Below are the code and all the weights of a small trained network. Each question names an input and a class and asks about switching units off, where a switched-off unit gives its printed mean instead of its output.

import numpy as np


def w(rows, s, z=0):
    codes = np.array(rows[::2]) - 128.0
    scale = np.full(codes.shape[1], s)
    scale[-1] = z or s
    return codes * scale


def f(y):
    return np.maximum(y, 0)


def log_softmax(a):
    a = a - a.max(-1, keepdims=True)
    return a - np.log(np.exp(a).sum(-1, keepdims=True))


def net(x, mask):
    res = np.array(x, float).reshape(1, 3) / 4 @ E
    y = f(res @ A[0][:, :-1].T + A[0][:, -1])
    res = res + np.where(mask, y, B[0][:, -1]) @ B[0][:, :-1]
    return log_softmax(res[-1] @ U[:, :-1].T + U[:, -1])


A, B = {}, {}
E = w([
[43,241,198,153,100,199,183,79,160],'x0',
[109,72,218,65,54,79,84,43,163],'x1',
[72,64,65,97,49,129,255,175,155],'x2',
],0.0091)
A[0] = w([
[177,176,193,174,208,130,46,86,88,106],'N0',
[168,34,79,132,143,93,88,156,109,109],'N1',
[133,170,130,147,150,113,64,113,128,20],'N2',
[154,164,56,254,192,191,165,178,85,67],'N3',
[106,101,147,94,98,116,116,116,163,34],'N4',
[189,75,110,119,138,69,76,175,82,103],'N5',
[129,79,203,75,88,94,70,62,157,12],'N6',
[79,215,220,176,104,184,155,121,141,128],'N7',
[142,155,106,157,182,180,140,192,77,28],'N8',
[69,69,49,83,65,120,248,164,169,20],'N9',
[83,84,237,68,90,68,101,96,170,16],'N10',
[199,72,119,110,141,98,106,140,59,95],'N11',
[133,157,67,163,185,161,132,151,94,60],'N12',
[140,79,94,109,153,77,85,155,129,119],'N13',
[120,161,110,107,125,143,132,99,115,41],'N14',
[59,210,189,179,113,172,160,113,175,147],'N15',
[141,159,146,130,183,134,65,95,99,59],'N16',
[187,82,106,90,162,108,115,138,114,91],'N17',
[169,176,159,127,204,103,65,100,97,95],'N18',
[153,138,88,150,173,165,171,146,134,8],'N19',
[116,177,75,201,170,155,129,214,91,41],'N20',
[81,171,143,140,128,187,131,110,125,77],'N21',
[179,124,125,135,130,133,154,101,139,8],'N22',
[172,60,90,136,137,73,81,166,93,124],'N23',
[93,145,99,150,164,138,116,179,98,17],'N24',
[74,173,180,152,123,186,142,113,135,95],'N25',
[120,93,180,70,70,92,85,76,133,4],'N26',
[144,154,117,133,99,162,105,182,126,60],'N27',
[170,187,139,156,195,122,34,90,141,84],'N28',
[106,179,135,129,106,139,134,104,118,74],'N29',
[148,141,122,115,68,119,102,108,123,17],'N30',
],0.0086,0.0029)
B[0] = w([
[48,66,157,188,62,126,213,199,67,226],'N0',
[174,169,73,170,92,195,101,91,142,207],'N1',
[110,84,131,135,112,125,179,165,101,163],'N2',
[137,146,201,73,219,36,113,103,188,237],'N3',
[111,126,134,116,164,95,123,150,149,157],'N4',
[154,163,78,125,114,202,101,90,125,204],'N5',
[104,149,176,45,194,41,103,130,196,200],'N6',
[203,179,71,149,94,217,87,80,103,225],'N7',
[130,146,179,62,219,81,118,127,188,188],'N8',
[16,2,163,221,43,128,229,243,13,250],'N9',
[135,167,166,75,210,53,115,112,194,206],'N10',
[189,146,90,135,107,179,106,81,108,190],'N11',
[115,129,167,43,168,89,108,127,200,187],'N12',
[174,149,85,159,66,156,80,80,143,184],'N13',
[139,146,125,129,132,141,117,122,114,136],'N14',
[208,176,44,154,89,228,93,75,141,227],'N15',
[76,67,158,171,82,122,185,179,59,181],'N16',
[157,138,71,131,102,168,107,85,125,179],'N17',
[94,59,147,184,74,140,195,201,84,201],'N18',
[116,138,171,94,174,93,128,130,167,168],'N19',
[111,137,173,79,210,56,97,94,166,208],'N20',
[176,158,98,137,111,160,105,108,127,175],'N21',
[120,121,130,121,119,133,110,117,111,128],'N22',
[171,199,69,157,84,218,82,76,123,206],'N23',
[137,148,167,91,143,93,114,132,150,160],'N24',
[188,156,76,153,97,165,101,77,111,192],'N25',
[115,159,187,101,227,48,82,131,172,187],'N26',
[133,103,141,124,151,109,102,135,147,143],'N27',
[37,93,157,157,69,143,195,185,75,209],'N28',
[152,138,85,121,147,163,132,93,119,158],'N29',
[132,141,118,116,144,90,136,127,132,138],'N30',
],0.007,0.012)
U = w([
[208,175,52,137,69,225,80,69,118,253],'0',
[41,42,167,169,53,117,224,221,65,76],'1',
[130,155,197,21,177,1,91,111,178,35],'2',
],0.0096,0.0014)

Each question gives the input, the list of numbers given to net, and the class t.
The units are the neurons (one row each of A and B). Each row of codes is followed by its name. A weight is (code - 128) times the scale printed after its matrix; where a second scale follows, it is the last column's (A, B and U).
mask holds one flag per neuron, in row order. A switched-off neuron (its flag False) gives its mean, the last column of its row in B, instead of its output. The means were averaged over made-up inputs and are rounded, as every weight is.
A unit's drop is (log p(t) with every unit on - log p(t) with that unit switched off) / (log p(t) with every unit on - log p(t) with every unit switched off).
The circuit of an input: a set's keep is (log p(t) with only the set's units on - log p(t) with every unit switched off) / (log p(t) with every unit on - log p(t) with every unit switched off). Starting from the 12 units with the biggest drops (on a tie, the unit counted first), units are removed one at a time, each time the one whose removal leaves the highest keep (on an exact tie, the one counted first), for as long as the keep stays at least 0.8.
units of the circuit, in order: the units of the circuit, biggest drop first
most important unit: the unit with the biggest drop
k most important neurons: the k neurons with the biggest drops, biggest first
drop of u: that unit's drop, to one decimal
input [-3,-2,3], class 0: units of the circuit, in order => (N0)
input [-3,-4,1], class 2: 2 most important neurons => (N15, N7)
input [7,0,7], class 0: 3 most important neurons => (N15, N7, N0)
input [5,8,-8], class 1: 3 most important neurons => (N0, N28, N18)
input [-1,-2,1], class 2: 4 most important neurons => (N9, N15, N7, N0)
input [7,7,2], class 0: 4 most important neurons => (N15, N7, N3, N25)
input [8,6,7], class 0: 2 most important neurons => (N15, N7)
input [5,5,5], class 0: 3 most important neurons => (N15, N0, N7)
input [-7,-1,7], class 0: 2 most important neurons => (N23, N1)
input [3,-6,-6], class 1: 4 most important neurons => (N0, N28, N18, N16)
input [3,-6,1], class 2: drop of N16 => 0.0
input [-3,-8,6], class 2: drop of N3 => 0.2
input [7,-7,7], class 0: drop of N6 => 0.1
input [5,-6,-8], class 1: most important unit => N0
